Here is a tiny trained network, its code and every weight. The questions are about switching its units off for an input and a class, where a switched-off unit gives its printed mean instead of its output.

import numpy as np


def w(rows, s, z=0):
    codes = np.array(rows[::2]) - 128.0
    scale = np.full(codes.shape[1], s)
    scale[-1] = z or s
    return codes * scale


def f(y):
    return y / 2 * (1 + np.tanh(0.7978845608 * (y + 0.044715 * y**3)))


def log_softmax(a):
    a = a - a.max(-1, keepdims=True)
    return a - np.log(np.exp(a).sum(-1, keepdims=True))


def net(x, mask):
    res = np.array(x, float).reshape(1, 8) / 4 @ E
    y = f(res @ A[0][:, :-1].T + A[0][:, -1])
    res = res + np.where(mask, y, B[0][:, -1]) @ B[0][:, :-1]
    return log_softmax(res[-1] @ U[:, :-1].T + U[:, -1])


A, B = {}, {}
E = w([
[160,125,169,89,87,178,147,123],'x0',
[20,169,101,97,189,152,230,23],'x1',
[89,114,100,212,254,226,41,131],'x2',
[235,176,122,187,143,128,127,24],'x3',
[125,133,120,135,133,118,125,127],'x4',
[169,107,181,51,86,181,144,109],'x5',
[205,75,137,171,212,102,231,218],'x6',
[135,122,143,105,109,152,137,127],'x7',
],0.008)
A[0] = w([
[104,115,185,58,155,139,134,117,130],'N0',
[75,221,110,67,206,147,213,81,23],'N1',
[227,175,164,202,132,121,138,1,169],'N2',
[94,134,90,145,186,242,118,126,103],'N3',
[91,110,191,169,58,17,221,98,4],'N4',
[177,89,134,166,183,106,243,148,121],'N5',
[132,178,127,83,39,49,163,125,109],'N6',
[83,161,109,137,55,117,74,52,91],'N7',
],0.0089,0.0035)
B[0] = w([
[123,106,174,113,84,129,168,184,163],'N0',
[191,175,133,132,50,43,1,126,236],'N1',
[60,54,136,96,134,74,145,169,254],'N2',
[102,168,153,202,153,137,151,102,215],'N3',
[154,132,159,179,159,151,188,20,201],'N4',
[126,149,61,62,130,145,130,145,211],'N5',
[125,134,151,160,209,107,140,84,232],'N6',
[150,164,59,82,123,187,152,105,228],'N7',
],0.0097,0.0098)
U = w([
[147,144,228,184,222,147,131,85,95],'0',
[202,160,173,153,95,53,57,163,85],'1',
[87,128,146,112,148,104,131,141,252],'2',
[11,71,149,119,107,80,157,150,123],'3',
[139,159,52,77,146,167,151,133,3],'4',
[103,145,169,132,142,100,131,145,157],'5',
],0.011,0.0042)

Each question gives the input, the list of numbers given to net, and the class t.
The units are the neurons (one row each of A and B). Each row of codes is followed by its name. A weight is (code - 128) times the scale printed after its matrix; where a second scale follows, it is the last column's (A, B and U).
mask holds one flag per neuron, in row order. A switched-off neuron (its flag False) gives its mean, the last column of its row in B, instead of its output. The means were averaged over made-up inputs and are rounded, as every weight is.
A unit's drop is (log p(t) with every unit on - log p(t) with that unit switched off) / (log p(t) with every unit on - log p(t) with every unit switched off).
The circuit of an input: a set's keep is (log p(t) with only the set's units on - log p(t) with every unit switched off) / (log p(t) with every unit on - log p(t) with every unit switched off). Starting from all 8 units, units are removed one at a time, each time the one whose removal leaves the highest keep (on an exact tie, the one counted first), for as long as the keep stays at least 0.8.
units of the circuit, in order: the units of the circuit, biggest drop first
k most important neurons: the k neurons with the biggest drops, biggest first
drop when u is switched off: that unit's drop, to one decimal
input [-5,1,8,-2,-1,0,-6,8], class 0: units of the circuit, in order	N3
input [-6,-3,-5,7,-2,-4,-5,8], class 2: units of the circuit, in order	N2, N7
input [5,2,-5,0,3,4,2,2], class 0: units of the circuit, in order	N4, N6
input [-7,-2,-6,5,-1,-6,-6,5], class 0: units of the circuit, in order	N6, N4
input [3,0,-6,-4,5,1,-3,-5], class 0: units of the circuit, in order	N6, N4
input [3,5,0,8,8,-3,-8,2], class 3: 3 most important neurons	N2, N5, N4
input [1,2,-5,-1,8,4,8,-7], class 4: 2 most important neurons	N5, N3
input [-2,-5,4,4,-4,4,6,5], class 4: 3 most important neurons	N1, N5, N6
input [-1,-2,-5,7,5,0,-2,-4], class 3: 3 most important neurons	N2, N1, N3
input [4,-2,-6,-6,8,-5,6,-4], class 0: 2 most important neurons	N4, N2
input [7,-2,3,-4,-5,-2,-7,-6], class 4: units of the circuit, in order	N7, N2
input [3,-5,-6,5,4,2,-6,1], class 0: 3 most important neurons	N6, N1, N5
input [-3,0,-3,-3,-3,6,6,3], class 4: 4 most important neurons	N5, N2, N1, N3
input [2,-5,-4,2,-7,6,-5,8], class 2: most important neuron	N1
input [-3,-3,0,8,1,2,-3,2], class 3: 2 most important neurons	N2, N1
input [-1,-2,-4,0,-4,-3,-6,-2], class 4: 2 most important neurons	N7, N1
input [6,-2,-5,-4,-4,7,8,4], class 4: 4 most important neurons	N5, N2, N1, N3
input [-8,5,-3,7,-4,-1,-4,3], class 3: 2 most important neurons	N2, N5
input [1,8,-7,-5,0,-5,1,6], class 1: 2 most important neurons	N1, N3
input [1,3,-7,-5,-7,1,8,2], class 4: units of the circuit, in order	N5
input [8,-1,-1,-5,-1,1,8,-7], class 4: 2 most important neurons	N5, N2
input [-1,0,3,8,5,-1,-2,-4], class 3: drop when N2 is switched off	0.7
input [-5,1,6,2,0,6,-7,-6], class 4: drop when N6 is switched off	0.7
input [6,-6,8,0,5,-8,-7,1], class 0: drop when N3 is switched off	0.9
input [0,7,-6,7,3,5,0,-3], class 1: drop when N5 is switched off	0.0
